Below are the code and all the weights of a small trained network. Each question names an input and a target symbol and asks about switching units off, where a switched-off unit gives its printed mean instead of its output.

import numpy as np


def w(rows, s, z=0):
    codes = np.array(rows[::2]) - 128.0
    scale = np.full(codes.shape[1], s)
    scale[-1] = z or s
    return codes * scale


def f(y):
    return np.maximum(y, 0)


def softmax(a):
    e = np.exp(a - a.max(-1, keepdims=True))
    return e / e.sum(-1, keepdims=True)


def log_softmax(a):
    a = a - a.max(-1, keepdims=True)
    return a - np.log(np.exp(a).sum(-1, keepdims=True))


def net(x, mask):
    ids = ['ΘΛΣΨΩαγδεζμξπτφ'.index(c) for c in x.split()]
    T = len(ids)
    res = E[ids] + P[:T]
    u = 0
    for l in range(3):
        q, k, v = (res @ M[l].T for M in (Q, K, V))
        z = softmax(np.where(np.tri(T) > 0, q @ k.T / 2**0.5, -1e9)) @ v
        res = res + np.where(mask[u], z, O[l][:, -1]) @ O[l][:, :-1]
        u += 1
        y = f(res @ A[l][:, :-1].T + A[l][:, -1])
        res = res + np.where(mask[u : u + 12], y, B[l][:, -1]) @ B[l][:, :-1]
        u += 12
    return log_softmax(res[-1] @ U[:, :-1].T + U[:, -1])


Q, K, V, O, A, B = {}, {}, {}, {}, {}, {}
E = w([
[139,129,127,84,79,153,129,141,150,162],'Θ',
[113,179,100,130,82,131,117,140,132,144],'Λ',
[172,79,106,86,83,107,124,86,102,139],'Σ',
[130,163,111,143,137,114,149,137,79,117],'Ψ',
[123,121,129,125,160,132,150,110,65,114],'Ω',
[135,140,169,90,104,161,128,156,128,142],'α',
[139,107,47,137,132,84,171,124,36,126],'γ',
[120,61,164,7,132,113,109,123,93,137],'δ',
[131,107,107,127,117,152,138,97,111,130],'ε',
[160,122,85,101,136,162,165,139,53,117],'ζ',
[172,181,133,105,71,108,96,135,122,134],'μ',
[74,158,138,125,134,78,111,118,104,138],'ξ',
[74,116,63,87,114,137,136,144,112,158],'π',
[110,81,96,118,97,127,139,96,110,156],'τ',
[115,84,100,94,153,127,154,102,31,126],'φ',
],0.018)
P = w([
[148,110,101,150,201,173,38,121,161,102],'0',
[92,125,221,99,49,88,179,212,138,57],'1',
[185,135,110,92,157,6,149,162,142,194],'2',
[150,123,104,172,147,162,170,65,127,74],'3',
[105,128,198,125,37,79,170,134,145,40],'4',
[183,132,113,85,162,6,150,165,137,199],'5',
[145,155,105,149,146,175,163,43,132,66],'6',
],0.013)
Q[0] = w([
[109,129,90,70,131,27,142,159,109,226],'0.h1',
[78,104,162,49,125,6,67,255,137,225],'0.h1',
],0.035)
K[0] = w([
[144,77,63,151,151,119,57,168,119,105],'0.h1',
[138,33,154,187,167,112,25,254,116,149],'0.h1',
],0.037)
V[0] = w([
[7,92,59,131,118,63,135,109,120,150],'0.h1',
[227,106,86,116,47,86,135,192,128,115],'0.h1',
],0.013)
O[0] = w([
[76,161,110,128,79,131,66,92,29,254,254],'0.h1',
[189,230,124,47,144,134,153,68,171,96,53],'0.h1',
],0.0058,0.0011)
A[0] = w([
[119,124,186,86,134,153,113,180,139,118,47],'0.n1',
[129,108,102,191,110,201,133,76,205,166,112],'0.n2',
[77,173,106,106,158,199,168,162,126,197,2],'0.n3',
[128,129,170,154,72,135,152,105,78,70,117],'0.n4',
[104,90,118,197,116,165,100,143,133,128,72],'0.n5',
[121,177,126,99,183,114,137,116,173,222,101],'0.n6',
[112,127,214,231,195,167,135,59,154,122,34],'0.n7',
[172,105,84,188,146,180,78,69,116,113,74],'0.n8',
[114,202,141,142,118,83,118,174,152,144,20],'0.n9',
[115,213,65,247,171,136,115,104,139,107,66],'0.n10',
[120,145,189,186,162,53,166,114,133,132,83],'0.n11',
[130,138,177,173,205,246,160,114,90,135,16],'0.n12',
],0.012,0.0053)
B[0] = w([
[116,183,82,147,126,129,141,96,133,159,150],'0.n1',
[166,94,159,154,8,141,80,96,236,163,163],'0.n2',
[187,92,233,48,155,14,70,52,123,133,136],'0.n3',
[40,152,53,112,114,112,157,128,178,150,254],'0.n4',
[116,183,162,134,169,139,167,104,146,146,157],'0.n5',
[206,131,53,199,134,116,118,116,56,82,177],'0.n6',
[47,140,137,89,100,60,68,161,158,108,151],'0.n7',
[124,171,175,139,204,99,185,29,149,110,220],'0.n8',
[102,49,132,107,186,144,177,110,101,137,152],'0.n9',
[177,214,124,174,118,104,44,211,88,118,193],'0.n10',
[143,113,133,87,91,173,101,131,158,140,164],'0.n11',
[54,119,114,94,178,82,196,153,133,174,161],'0.n12',
],0.011,0.0068)
Q[1] = w([
[92,178,86,115,125,98,178,64,144,109],'1.h1',
[3,169,147,144,45,127,160,135,164,53],'1.h1',
],0.049)
K[1] = w([
[130,106,111,87,140,108,202,154,108,93],'1.h1',
[113,158,95,125,2,82,236,160,85,150],'1.h1',
],0.053)
V[1] = w([
[122,17,9,39,153,247,70,89,164,149],'1.h1',
[128,95,229,186,112,105,254,73,77,107],'1.h1',
],0.0079)
O[1] = w([
[212,28,246,178,154,121,229,103,84,166,2],'1.h1',
[101,85,2,68,132,143,180,120,153,182,147],'1.h1',
],0.0033,0.0085)
A[1] = w([
[124,83,106,84,119,250,103,104,79,77,71],'1.n1',
[138,107,123,141,98,132,144,179,110,128,88],'1.n2',
[143,87,174,170,130,131,151,152,112,115,138],'1.n3',
[103,100,153,92,81,161,148,143,119,74,168],'1.n4',
[85,106,126,143,125,141,92,154,109,161,1],'1.n5',
[138,127,123,123,141,117,135,119,128,192,70],'1.n6',
[80,71,179,110,92,153,140,168,103,135,30],'1.n7',
[139,105,132,165,102,209,138,116,142,143,69],'1.n8',
[157,84,103,109,108,147,110,152,162,145,154],'1.n9',
[122,125,166,155,119,126,102,150,100,153,72],'1.n10',
[156,124,91,138,141,138,141,98,123,142,66],'1.n11',
[137,118,141,151,113,154,119,99,96,190,101],'1.n12',
],0.019,0.0065)
B[1] = w([
[190,61,239,254,212,46,49,102,94,160,133],'1.n1',
[104,87,151,95,141,146,78,99,158,168,172],'1.n2',
[144,95,211,212,135,43,88,127,123,157,134],'1.n3',
[147,129,172,132,105,132,141,99,92,242,253],'1.n4',
[181,112,152,151,174,126,175,100,160,186,160],'1.n5',
[112,116,142,167,146,172,128,101,113,99,193],'1.n6',
[158,241,163,108,144,145,135,132,182,61,176],'1.n7',
[148,191,173,234,88,215,170,193,132,142,145],'1.n8',
[92,134,109,160,180,145,210,150,62,108,186],'1.n9',
[160,122,51,102,174,139,138,84,149,203,143],'1.n10',
[148,150,243,129,105,154,160,96,97,84,253],'1.n11',
[52,142,107,93,87,154,22,93,89,126,167],'1.n12',
],0.011,0.0071)
Q[2] = w([
[214,100,157,159,159,119,173,196,22,82],'2.h1',
[48,245,172,102,63,112,212,94,254,155],'2.h1',
],0.037)
K[2] = w([
[173,182,158,138,193,123,142,175,231,25],'2.h1',
[147,91,87,154,4,45,244,143,64,184],'2.h1',
],0.034)
V[2] = w([
[134,209,106,235,165,160,206,220,29,109],'2.h1',
[77,132,189,2,163,36,168,211,13,132],'2.h1',
],0.0055)
O[2] = w([
[60,212,140,150,127,67,179,123,153,100,255],'2.h1',
[142,162,135,148,252,166,101,134,159,178,153],'2.h1',
],0.0037,0.00086)
A[2] = w([
[158,39,60,109,86,133,149,207,135,84,71],'2.n1',
[178,44,75,141,112,163,145,180,87,99,126],'2.n2',
[131,163,123,110,140,157,206,142,148,93,7],'2.n3',
[203,118,92,51,104,104,163,193,226,72,34],'2.n4',
[62,133,45,156,185,81,84,221,101,164,50],'2.n5',
[141,146,42,172,48,40,85,218,149,118,115],'2.n6',
[62,60,100,116,180,137,145,207,176,172,2],'2.n7',
[128,89,93,150,129,211,150,238,98,137,145],'2.n8',
[122,59,88,160,115,114,117,101,238,116,24],'2.n9',
[130,116,56,143,204,105,188,212,156,62,151],'2.n10',
[95,65,136,95,75,89,126,201,89,57,101],'2.n11',
[142,42,137,128,167,119,153,248,243,105,119],'2.n12',
],0.011,0.0072)
B[2] = w([
[147,171,43,161,210,34,112,121,146,134,169],'2.n1',
[116,149,136,76,137,136,93,64,214,137,201],'2.n2',
[182,79,140,119,156,120,80,145,110,135,231],'2.n3',
[125,94,136,169,9,92,103,135,133,142,153],'2.n4',
[128,65,94,152,9,90,193,107,125,64,239],'2.n5',
[169,50,93,115,212,205,153,135,102,166,218],'2.n6',
[147,219,240,150,146,100,72,45,108,163,171],'2.n7',
[88,127,147,157,161,66,151,127,142,88,182],'2.n8',
[115,153,93,147,198,121,96,165,167,71,160],'2.n9',
[104,113,174,85,99,177,72,197,126,99,253],'2.n10',
[125,176,156,205,132,218,134,159,174,150,182],'2.n11',
[123,188,123,90,112,146,179,93,86,198,139],'2.n12',
],0.014,0.006)
U = w([
[202,124,130,153,165,122,185,194,131,133,80],'Θ',
[227,111,47,124,198,165,119,182,117,170,138],'Λ',
[252,95,112,41,163,143,192,77,181,81,61],'Σ',
[161,84,69,91,150,146,171,194,103,104,141],'Ψ',
[130,108,134,77,143,81,135,161,119,102,50],'Ω',
[148,156,101,21,158,109,170,205,132,239,255],'α',
[213,209,49,115,180,109,124,171,12,85,162],'γ',
[181,69,117,121,196,79,102,161,96,163,103],'δ',
[132,105,64,102,208,103,116,150,180,111,164],'ε',
[159,101,136,39,216,147,121,213,99,113,122],'ζ',
[247,125,84,99,108,101,74,194,153,137,127],'μ',
[174,91,42,93,124,70,168,131,136,185,188],'ξ',
[156,96,64,51,161,126,58,126,100,149,80],'π',
[147,133,106,129,143,205,121,136,128,128,45],'τ',
[83,67,77,78,236,139,210,121,77,135,85],'φ',
],0.004,0.0053)

Each question gives the input, a string of symbols that net reads in full, and the target symbol t.
The units are the heads (2 rows each of Q, K, V and O) and the neurons (one row each of A and B). Each row of codes is followed by its name. A weight is (code - 128) times the scale printed after its matrix; where a second scale follows, it is the last column's (O, A, B and U).
mask holds one flag per unit, layer by layer, with each layer's heads first. A switched-off unit (its flag False) gives its mean, the last column of its rows in O or B, instead of its output. The means were averaged over made-up inputs and are rounded, as every weight is.
A unit's drop is (log p(t) with every unit on - log p(t) with that unit switched off) / (log p(t) with every unit on - log p(t) with every unit switched off).
The circuit of an input: a set's keep is (log p(t) with only the set's units on - log p(t) with every unit switched off) / (log p(t) with every unit on - log p(t) with every unit switched off). Starting from the 12 units with the biggest drops (on a tie, the unit counted first), units are removed one at a time, each time the one whose removal leaves the highest keep (on an exact tie, the one counted first), for as long as the keep stays at least 0.8.
circuit, biggest first: the units of the circuit, biggest drop first
most important unit: the unit with the biggest drop
top k neurons: the k neurons with the biggest drops, biggest first
k most important neurons of layer l: the k neurons of layer l with the biggest drops, biggest first
input π γ γ Σ ε φ δ, target δ: most important unit : 1.n1
input ζ Λ α γ γ, target ξ: top 4 neurons : (1.n11; 2.n5; 0.n4; 0.n8)
input Λ τ π γ ε ξ, target Λ: top 2 neurons : (2.n6; 0.n6)
input γ Θ ξ, target γ: circuit, biggest first : (0.n6; 0.h1)
input φ ε ζ γ γ, target ξ: circuit, biggest first : (2.n5; 1.n11; 0.n4)
input γ Ω ε δ ε Θ, target γ: circuit, biggest first : (0.n6; 0.h1; 1.n11)
input ε Λ ε Λ Σ, target α: circuit, biggest first : (1.n4; 2.n5; 0.n6; 0.n4)
input γ ζ γ γ ε, target α: top 2 neurons : (1.n4; 2.n5)
input γ φ γ τ, target τ: top 3 neurons : (0.n2; 1.n8; 1.n12)
input Λ φ Ω γ μ Σ, target Λ: 2 most important neurons of layer 2 : (2.n6; 2.n11)
input ε Θ Λ, target ε: top 4 neurons : (0.n8; 2.n2; 2.n1; 0.n2)
input ε γ ε γ Ω ε π, target π: circuit, biggest first : (0.h1; 0.n3; 1.n12; 0.n2)
input τ γ Σ ε Λ γ, target τ: top 4 neurons : (2.n11; 0.n2; 1.n11; 0.n8)
input ε Σ Ω Λ Θ Σ, target ε: most important unit : 0.n8
input ε ζ ξ δ π Θ, target ε: 2 most important neurons of layer 1 : (1.n9; 1.n4)
input Ω ζ Σ Ω φ ζ, target Ω: 2 most important neurons of layer 2 : (2.n5; 2.n10)
input Θ ε γ ε γ Θ, target Θ: 2 most important neurons of layer 1 : (1.n8; 1.n3)
input ε Σ γ ε Σ γ α, target α: 2 most important neurons of layer 0 : (0.n12; 0.n7)
input ζ γ γ Λ ε ξ, target ζ: top 2 neurons : (0.n8; 2.n10)
input γ ε α τ μ μ, target γ: most important unit : 0.n6
input ε Σ ξ, target ε: 3 most important neurons of layer 2 : (2.n2; 2.n1; 2.n8)
input Λ Λ Ψ, target Λ: 3 most important neurons of layer 2 : (2.n6; 2.n11; 2.n1)
input ζ δ γ, target ζ: top 3 neurons : (2.n10; 0.n8; 1.n9)
input Ψ γ ζ α Λ, target α: top 2 neurons : (1.n4; 2.n5)
input μ Σ Λ μ ζ, target α: 2 most important neurons of layer 0 : (0.n4; 0.n8)
input γ ε Ω Ψ, target Ψ: top 3 neurons : (2.n5; 0.n10; 1.n11)
input Ψ γ μ γ α, target α: top neuron : (1.n4)
input Λ Ω γ Θ π τ, target Λ: top 2 neurons : (2.n6; 0.n10)
input ε α Ψ ξ, target ξ: top 2 neurons : (2.n5; 1.n11)
input ε Ω γ α δ Ω ε, target ε: 4 most important neurons of layer 0 : (0.n2; 0.n7; 0.n8; 0.n4)
